Each row has a name. After each piece below comes the name of the row it's from. Each question is about the rows just above it.

[-8.89  5.49  3.87  1.73] : Y
[5.11 0.26 6.40 5.94] : J
[-0.54 -2.85  2.14  3.53] : F
[-0.19 -0.27  1.85  0.18] : L
[ 4.49 -5.64  3.38  4.19] : R
[-5.66  5.98  0.04 -3.41] : U
[5.11 0.26 0.43 3.46] : X
[ 1.72 -2.86 -3.15  1.04] : E
[ 5.11  0.26 -2.40 -4.76] : T
[ 5.11  0.26 -2.40 -4.76] is in which row? => T
Which row holds [2.14 3.53]? => F
q: [-3.15  1.04] => E
[0.26 6.40] is in which row? => J
Which row holds [0.43 3.46]? => X

[ 4.28 -6.36 -0.09 -5.83  1.14 -1.36 -3.80 -6.22 -5.54 -2.62 -3.92  4.69
  4.08  4.53 -3.27] : P
[-1.95 -7.10 -5.89  1.52 -0.82 -5.33 -3.31  1.14  2.54 -2.62  4.69 -3.92
  4.08  1.29 -1.21] : V
[-1.95  1.52 -5.89 -0.82 -7.10 -5.33 -3.31  1.14  2.54  6.01  6.37 -2.83
 -0.75 -1.52 -4.39] : A
[-8.49  6.06  5.53  7.58  3.70  6.75  8.26  6.72  5.39 -5.09 -2.05 -7.52
 -9.07 -8.29  8.04] : B
[-1.66  1.16 -5.49 -1.16 -7.00 -4.92 -3.38  0.69  2.63  5.72  6.07 -2.53
 -0.46 -1.29 -4.44] : H
q: [-1.95  1.52 -5.89 -0.82 -7.10] => A
Where do [-6.36 -0.09 -5.83  1.14 -1.36 -3.80 -6.22] appear? => P
The row with [-2.62 -3.92  4.69  4.08] is => P
q: [ 2.63  5.72  6.07 -2.53 -0.46] => H
q: [-9.07 -8.29] => B
The row with [ 7.58  3.70  6.75  8.26  6.72  5.39 -5.09] is => B
The row with [-5.83  1.14] is => P

[-0.35 -2.69 -0.03 -1.31  0.38 -2.00 -0.12  4.90  0.01 -0.21  1.54  0.79
  2.32  1.41 -0.21 -0.11] : lizus
[-0.35 -2.69 -0.10 -0.12 -0.03  0.38 -1.54  4.90  0.01 -0.21  1.54  0.79
  2.32 -0.60 -0.21 -0.87] : nite
[-0.35  2.03 -0.03 -7.87  0.38  1.58 -0.12 -1.56  0.01 -0.21 -1.24  3.19
  3.19  2.26 -0.07 -0.87] : tiza
[-0.35 -3.09 -0.03  4.64  0.38 -2.78 -0.37  2.98  0.01 -0.21  2.50 -0.37
 -0.50 -0.60 -0.99 -0.11] : bepa
[-0.35  2.87 -0.03 -1.31  0.38  2.32 -0.12 -4.07  0.01 -0.21 -1.94  0.79
 -0.50 -0.60  0.23 -0.11] : gaz
[-0.35  2.03 -0.03  2.75  0.38  1.58 -0.12 -1.84  0.01  0.14 -1.24 -2.62
 -2.29 -1.10 -0.21  1.42] : zefo
[-0.35 -2.41 -0.03 -3.38  0.38 -1.15 -0.12  6.78  0.01 -0.21  0.55  2.81
  6.65  5.07 -0.21 -3.55] : zedos
[-0.35 -0.95 -0.03 -1.54  0.38 -0.10 -0.12  3.87  0.01 -0.21 -0.33  1.39
  3.64  2.54 -0.21 -1.73] : poral
[-0.03  2.75  0.38  1.60 -0.12 -1.84  0.01  0.14 -1.24 -2.62 -1.24 -1.63
 -3.09 -2.08 -0.21  1.61] : nugus
[-0.35 -2.69 -0.03 -1.31  0.38 -2.00 -0.12  4.90  0.01 -0.21  1.54  0.79
  2.32  1.41 -0.21 -0.87] : kib
[-0.35  2.03 -1.25 -1.31  0.38  1.58  0.30 -2.23  0.01 -1.77 -1.24  0.80
 -0.50 -0.71  1.83 -0.11] : Tagen
[-0.35  2.03 -0.26  1.24  0.38  1.58 -0.12 -4.44  0.01 -1.06 -1.24  0.79
 -5.05 -4.44  0.40  1.30] : Nabe
Where do [-0.35 -2.69 -0.03 -1.31  0.38 -2.00 -0.12  4.90  0.01 -0.21  1.54  0.79
  2.32  1.41 -0.21 -0.11] appear? => lizus
q: [-0.03 -1.54  0.38 -0.10 -0.12] => poral
[-1.31  0.38  2.32 -0.12 -4.07  0.01] is in which row? => gaz
Which row holds [ 0.14 -1.24 -2.62 -1.24 -1.63]? => nugus
q: [-0.03  2.75  0.38  1.58 -0.12 -1.84  0.01  0.14 -1.24 -2.62] => zefo
The row with [-0.35 -2.41] is => zedos
q: [-0.35 -2.69 -0.03 -1.31  0.38 -2.00 -0.12  4.90  0.01 -0.21  1.54  0.79
  2.32  1.41 -0.21 -0.87] => kib

[-0.78  1.74 -0.57  2.57  2.59] -> S
[-0.57 -0.78  1.74  0.77  0.66] -> K
[-0.29 -0.92 -2.83 -1.11  2.78] -> M
[ 2.71  5.26 -1.62 -2.31 -8.45] -> D
Where do [-0.78  1.74  0.77  0.66] appear? => K
q: [-0.57 -0.78  1.74] => K
q: [-0.92 -2.83 -1.11  2.78] => M
Where do [ 1.74 -0.57  2.57  2.59] appear? => S

[ 3.65  0.16 -2.60 -0.39  0.77] -> dipa
[-5.34 -0.85 -3.58 -5.15 -2.80] -> sevam
[-1.73  3.89 -7.09 -1.54  0.80] -> moto
[-4.24 -3.03 -4.31 -3.15 -8.44] -> dukev
[-0.84 -2.88 -0.39 -2.60 -3.94] -> lafi
[-6.13 -1.01 -7.60 -8.15 -3.70] -> vuna
[-1.04  4.42 -7.92 -1.78 -3.40] -> Nam
q: [-1.78 -3.40] => Nam
q: [-2.60 -0.39] => dipa

[ 0.50 -5.19  3.01  5.64 -6.18  6.24  7.42 -7.42  2.38  7.16 -7.46  2.01] -> Q
[ 6.35  7.23 -6.87  5.42  7.33 -6.83  6.90  7.38 -7.34  6.60  7.30 -6.25] -> W
[ 1.26  6.76 -6.29  5.64  6.24 -6.18  7.07  5.52 -6.79  6.78  5.14 -6.03] -> N
[-4.49 -3.45  2.38  1.75 -4.08  1.79  2.68 -5.29  1.86  1.80 -2.72  2.65] -> G
[ 2.41 -3.42 -3.71  7.39 -4.82 -5.01  7.42 -4.69 -3.39  7.47 -5.96 -3.09] -> C
[ 0.60  4.95 -4.96 -0.66  7.38 -5.29 -0.71  6.75 -3.68  0.21  7.05 -4.00] -> Z
q: [ 2.68 -5.29  1.86  1.80 -2.72  2.65] => G
q: [ 5.64  6.24 -6.18] => N

[ 3.49  1.94 -1.81  0.54  4.07  0.34  2.89  0.51 -4.05 -0.29  0.24 -1.25
 -2.37 -0.89  2.75]  nibo
[ 0.76  1.66 -0.64 -0.03  3.76  0.38 -1.83  3.29 -3.67  1.94  0.84 -6.76
 -4.16  1.18 -1.83]  Giru
[ 3.29 -3.67  1.94  0.87 -6.76 -4.16 -1.83  3.29 -3.67 -1.61 -1.25  0.24
 -2.37 -0.89  2.00]  vesa
Where do [ 0.24 -1.25 -2.37 -0.89] appear? => nibo
q: [ 3.29 -3.67  1.94  0.84 -6.76 -4.16] => Giru
The row with [ 1.18 -1.83] is => Giru
[ 1.94 -1.81  0.54  4.07] is in which row? => nibo

[-1.56  1.75 -0.91 -0.66  0.82 -0.52] : puv
[-0.28  0.52 -0.67 -1.12 -0.42 -0.70] : nesuz
[-2.12  1.82 -0.55  0.47  1.68 -0.11] : Gev
[-0.47 -1.68  0.78  2.41 -0.09 -3.84] : famir
[-3.13 -3.00  4.99  6.77  0.98 -2.64] : Rafi
[-0.44 -1.02  0.61  2.09  0.05 -4.50] : megog
The row with [-0.44 -1.02  0.61  2.09  0.05] is => megog
Where do [-0.44 -1.02  0.61  2.09] appear? => megog

